Below are the code and all the weights of a small trained network. Each question names an input and a class and asks about switching units off, where a switched-off unit gives its printed mean instead of its output.

import numpy as np


def w(rows, s, z=0):
    codes = np.array(rows[::2]) - 128.0
    scale = np.full(codes.shape[1], s)
    scale[-1] = z or s
    return codes * scale


def f(y):
    return y / 2 * (1 + np.tanh(0.7978845608 * (y + 0.044715 * y**3)))


def log_softmax(a):
    a = a - a.max(-1, keepdims=True)
    return a - np.log(np.exp(a).sum(-1, keepdims=True))


def net(x, mask):
    res = np.array(x, float).reshape(1, 6) / 4 @ E
    y = f(res @ A[0][:, :-1].T + A[0][:, -1])
    res = res + np.where(mask, y, B[0][:, -1]) @ B[0][:, :-1]
    return log_softmax(res[-1] @ U[:, :-1].T + U[:, -1])


A, B = {}, {}
E = w([
[125,126,126],'x0',
[126,126,127],'x1',
[128,127,127],'x2',
[185,38,113],'x3',
[103,88,234],'x4',
[254,166,197],'x5',
],0.0056)
A[0] = w([
[188,6,79,22],'neuron 1',
[202,157,168,123],'neuron 2',
[110,91,210,221],'neuron 3',
[77,215,138,46],'neuron 4',
[67,93,107,5],'neuron 5',
[144,146,174,44],'neuron 6',
[189,169,14,73],'neuron 7',
[59,85,111,36],'neuron 8',
],0.013,0.0026)
B[0] = w([
[132,236,239,227],'neuron 1',
[160,139,12,241],'neuron 2',
[34,80,104,253],'neuron 3',
[175,167,253,178],'neuron 4',
[222,128,71,161],'neuron 5',
[184,71,130,148],'neuron 6',
[44,23,140,227],'neuron 7',
[208,120,37,181],'neuron 8',
],0.015,0.0039)
U = w([
[130,108,73,254],'0',
[98,3,98,87],'1',
[234,128,1,57],'2',
[155,209,162,47],'3',
[153,84,90,170],'4',
],0.012,0.0072)

Each question gives the input, the list of numbers given to net, and the class t.
The units are the neurons (one row each of A and B). Each row of codes is followed by its name. A weight is (code - 128) times the scale printed after its matrix; where a second scale follows, it is the last column's (A, B and U).
mask holds one flag per neuron, in row order. A switched-off neuron (its flag False) gives its mean, the last column of its row in B, instead of its output. The means were averaged over made-up inputs and are rounded, as every weight is.
A unit's drop is (log p(t) with every unit on - log p(t) with that unit switched off) / (log p(t) with every unit on - log p(t) with every unit switched off).
The circuit of an input: a set's keep is (log p(t) with only the set's units on - log p(t) with every unit switched off) / (log p(t) with every unit on - log p(t) with every unit switched off). Starting from all 8 units, units are removed one at a time, each time the one whose removal leaves the highest keep (on an exact tie, the one counted first), for as long as the keep stays at least 0.8.
circuit, biggest first: the units of the circuit, biggest drop first
top k neurons: the k neurons with the biggest drops, biggest first
drop of u: that unit's drop, to one decimal
input [-4,-2,-4,1,6,-7], class 2: top 3 neurons : neuron 8; neuron 5; neuron 7
input [3,-3,1,-6,7,3], class 1: circuit, biggest first : neuron 3
input [4,0,7,7,-5,4], class 3: top 2 neurons : neuron 1; neuron 3
input [2,1,-6,6,2,-5], class 3: top 3 neurons : neuron 1; neuron 2; neuron 7
input [0,5,3,-4,-5,-3], class 1: top 3 neurons : neuron 7; neuron 1; neuron 2
input [-3,7,1,-5,3,-3], class 3: top 2 neurons : neuron 7; neuron 4
input [5,5,4,4,4,-8], class 2: top 3 neurons : neuron 8; neuron 5; neuron 7
input [3,-4,-2,-8,1,-8], class 2: circuit, biggest first : neuron 8; neuron 5
input [-4,-3,3,-6,2,7], class 2: top 3 neurons : neuron 2; neuron 7; neuron 1
input [5,5,4,5,3,-6], class 2: top 3 neurons : neuron 8; neuron 5; neuron 7
input [-1,0,2,-3,1,-5], class 2: circuit, biggest first : neuron 7; neuron 8
input [4,0,-1,-5,2,7], class 2: top 3 neurons : neuron 2; neuron 7; neuron 1
input [2,-2,2,-2,-6,-1], class 1: top 2 neurons : neuron 7; neuron 1
input [-5,-3,-3,-8,2,-4], class 3: circuit, biggest first : neuron 4
input [-3,3,-4,3,-2,-6], class 2: top 3 neurons : neuron 8; neuron 5; neuron 3
input [-6,7,-5,-3,5,8], class 2: top 2 neurons : neuron 2; neuron 7
input [1,1,7,-3,7,5], class 1: top 2 neurons : neuron 3; neuron 1
input [-4,8,-4,-4,5,8], class 2: top 2 neurons : neuron 2; neuron 7
input [-4,8,7,7,-2,-6], class 3: top 3 neurons : neuron 1; neuron 2; neuron 3
input [3,-6,-4,0,8,2], class 1: circuit, biggest first : neuron 3
input [1,-4,0,-4,-3,-3], class 3: drop of neuron 3 : 0.8
input [5,6,4,8,0,0], class 3: drop of neuron 1 : 0.6
input [4,-8,-3,4,-7,-1], class 1: drop of neuron 7 : 1.4
input [1,1,-3,3,0,8], class 2: drop of neuron 2 : 0.9
